Each row was made from one small tree. The marks that hang from a mark follow it in brackets, in alphabetical order. Every link used is in the known rows. Write each row's tree.
(in the rows, 128 means zero)
Known rows
R[P[S]]: [171 123  99 107 122 125 169 131 112  88 117  78 121 125 110 188  55 151
 132 165 149 153 139 121 163]
R[P[N S] V]: [184 122 152  70 116 153 161 120  67  85 104 101 101 162 126 193  59 135
 137 159 114 151 163  99 160]
L[F[B[R]]]: [128 180 131 155 125 109 128 129 145 125 116 101 123 134 114 128  95 109
 173 141 124 162 123 152 130]
L[F[B[S[N] V]]]: [106  85 157 212 139 126 105 136 153 110 163 150 189 177  96  72 149 133
 108 167 118 127 166 170  86]
G[F[B]]: [121 122  96 127 132 119 152 180 132 177  97 152 146 163 119 152 131 140
 177 132 138 178  56 123 147]
F[B[L V]]: [150 126 108 143 131 110 103 154 104 126 108 216 115 143 115  87 118 123
 145 111 142 137 147 156 128]
P[N S]: [145 150 143  67 147 142 159 151  98  92 139 115 100 181 119 187  70 142
 165 127 112 152 157  85 128]
B[V]: [119 111  97  99 132 115 146 156  90 104 125 142  95 142 121 112 143 149
 136 123 131 141 123 125 123]
L[F[B[R S V]]]: [108 140 147 179 149 111  87 116 157 118 132 144 143  90 100  69  88 104
  82 136 102 132 179 173  94]
G[B[R S[N]] F]: [ 59  87 142 142 134 147 120 110 155 172 151 124 176 113 165 117 174 113
  57 112 127 113 113 111 111]
F[B[G R S]]: [129 157 132 153 126 141 105 131 183 117 134 101 121  77 104 128 140 122
 123 125 104 116 111 110 123]
F[B[L]]: [162 152 111 136 128 123 124 153 117 131 109 184 117 152 114 119 118 111
 178 114 161 155  95 139 138]
F[B[S V]]: [115 123 134 167 160 124 111 159 138  95 133 179 147 121  91  76 123 132
 105 137 122 133 123 140 108]
N[V]: [114 113 138  73 143 121 166 140 101 103 127  94  90 135 164 170 174 140
 187 135 127 131  62  99 144]
G[B[L R S V]]: [ 88 123 145 129 131 124  76  90 121 141 129 187 120  49 146  53 111  86
  15  82 133  93 187 145 102]
R[N]: [113 162 110 103 144 130 185 154  90 104 137 103 140 193 129 140 154 155
 176 131 163 130  91 106 138]
L[F[B[G R S]]]: [123 163 147 173 112 130  98 107 193 152 148  81 138  97  95 121 120 114
 120 149 100 135 135 147 108]
L[F[B[G R[N]]]]: [123 198 141 156  94 121 135 124 152 148 136  55 164 166 119 147 140 149
 180 158 128 115 148 144 136]
F[B[G S[N]]]: [128 109 146 186 114 159 122 147 175 110 168 110 163 168  99 132 205 160
 151 162 121 117  99 106 114]
R[P]: [170 122  87 128 135 120 178 139 114 102 112  96 101 141 119 170 113 144
 154 142 174 158  88 131 168]
B[G R S V]: [111 110 118 113 130 123  93 110 149 117 149 112  90  57 124 100 152 143
  64 102  95  92 166 119 107]
L[F[B[G R V]]]: [125 144 132 153  85 106  96 126 149 149 122  98 122 117 115 121 126 142
 141 149  95 129 177 162 122]
B[L[F] R V]: [137 125 103 121 121  92 100  95 105 152 115 165  79 104 145  79  94 105
 101  86 128 127 212 179 106]
G[B[R] F]: [ 65 132 119  90 112 121 148 131 121 193 110 109 135 101 167 150 133 118
 100 109 132 145  88 110 142]
F[B[L S[N] V]]: [140  81 134 196 150 134  85 132 137 102 148 224 156 153 113  50 156 123
  95 115 139  98 171 152  98]
G[B]: [ 83 154 138 104 107 135 159 146  98 137 131 101 131 147 133 146 143 127
 138 146 154 157  66 109 139]

Which tree is each row?
[187 137 129  95 145 133 170 135 110  82 130  97 109 170 117 213  39 147
 147 146 145 147 169 106 165] : R[P[N S]]
[179 147 108 104 116 127 142  80  66 109  89 130 108 120 169 116 116 108
 118 103 161  98 160 137 167] : B[L R[N P V]]
[134 128 178  41 151 133 162 134  99  85 150  89  95 163 165 213 102 145
 177 138  97 121 139  77 139] : P[N[V] S]
[125 149 143  92 139 147 107  82  82 112 120 157 121 100 152  62 138  88
  75  81 125  85 150 115 108] : B[L R[N V] S]
[121 140 116 114 125 140 118 111 165 123 147  83  85  70 120 134 150 127
  98 106 108 112 119  99 117] : B[G R S]
[151 144 109 141 135  99  80 134 116 112  97 203  92  92 130  77 102 106
 128  85 129 116 174 153 131] : F[B[L R V]]
[148 121 149  90 132 120 188 110 102  77 131  48 163 145 167 211  98 164
 152 179 146  86 140 115 176] : R[N[V] P[S]]
[160 137 130  83 100 148 173 111  53  87 104  71 163 155 134 167  89 149
 128 181 132 117 148 111 162] : R[N P[S] V]
[ 96  54 158 151 159 136 136 141 163 145 150 139 185 154 160 145 205 140
 142 148 114 112  67 117 125] : G[F[B[S[N[V]]]]]
[145 114  90 128 124 115 129 158 124 201  92 206 135 155 129 127 119 120
 160  99 154 167  86 144 142] : G[F[B[L]]]
[121  78 162  77 123 136 159 126 104  75 157  70 132 155 171 187 164 159
 174 170 102 103 132  85 136] : P[S[N[V]]]
[115 178 166 119 153 114 150 133 125  82 124  87 150 134 171 153 158 136
 200 131 128  83 100 112 161] : F[B[R[N[V]]]]
[128 140 133 157 120 151 121 150 170 131 142 112 141 127  83 134 153 142
 141 152 120 140  82 110 120] : F[B[G S]]
[ 80  97 127 117 126 138 117 111 131 224 130 188 160 108 143 106 126  96
  47  96 158 143  99 136 109] : G[B[L S] F]
[129 127 116 140  93 118 122 169 131 130 124 130 124 141 100 128 165 168
 166 150 114 133 121 128 138] : F[B[G V]]
[123 149 154 128 137 150  96 122 122  92 104 136 115  72 117  86 127  87
 109 130  88 133  97 107 120] : F[B[R[V] S]]
[ 95  26 141 106 125 143 144 117 161 182 170  93 150 140 176 171 247 169
 122 137  98  92  85  98 119] : B[G[F] S[N[V]]]
[172 184 130 154 134 122 149 125 129  68 110  75 180 127 123 172  43 139
 147 164 153  98 175 130 176] : F[B[R[N P[S]]]]
[152 108 135 191 146 148 105 129 153 106 154 192 154 164 110  87 155 112
 129 120 156 117 123 131 105] : F[B[L S[N]]]
[ 45  77 130 121 131 128 124 135 119 192 130 165 174 106 137  94 146 128
  30 124 131 133 112 133 106] : G[B[S V] F]
[132 140 122 139 148 119 100  76 145 152 141 149  94  82 126  83  86  79
  74  85 134 132 173 163  88] : B[L[F] R S]
[132 157 135 152  78 126 136 151 151 168 134  81 139 172  93 161 146 146
 190 174 124 171 100 146 127] : L[F[B[G]]]
[143 154 105 115 119 104 120  94 118 157 121 136  79 117 141 110  96  93
 133  92 140 148 168 158 112] : B[L[F] R]
[127 129 142 188 162 141 110 131 171  70 148 128 146 128 118 103 153 116
 127 127 122 106 120 115 116] : F[B[R S[N]]]
[129 111 105 122 115  98 121 115  91 163 126 178  99 149 128  85 108 119
 117 111 143 149 184 178 100] : B[L[F] V]
[148 159 123 157 159 130  85 114 160 112 120 186 112  75 114  81  94  81
 104  84 136 119 136 138 119] : F[B[L R S]]
[166 148 119 191 165 126 124 124 179  78 120 121 138  75  98 130  76 104
 101 131 153 129 115 146 158] : F[B[R[P] S]]
[ 99  83  96 103 120 139 144 133 157 205 139 116 129 118 122 149 168 155
  96 116 117 145  78 110 114] : B[G[F] S]
[137  88  73  80  91 123 138 130 124 234 116 156 100 139 145 153 166 146
 141  92 141 149 101 122 131] : B[G[F] L]
[164 151 128 102  64 146  84 108 104 150  89 144  83  89 138 113 155 106
 160 108  94 123 129 116 139] : F[B[G L R[V]]]
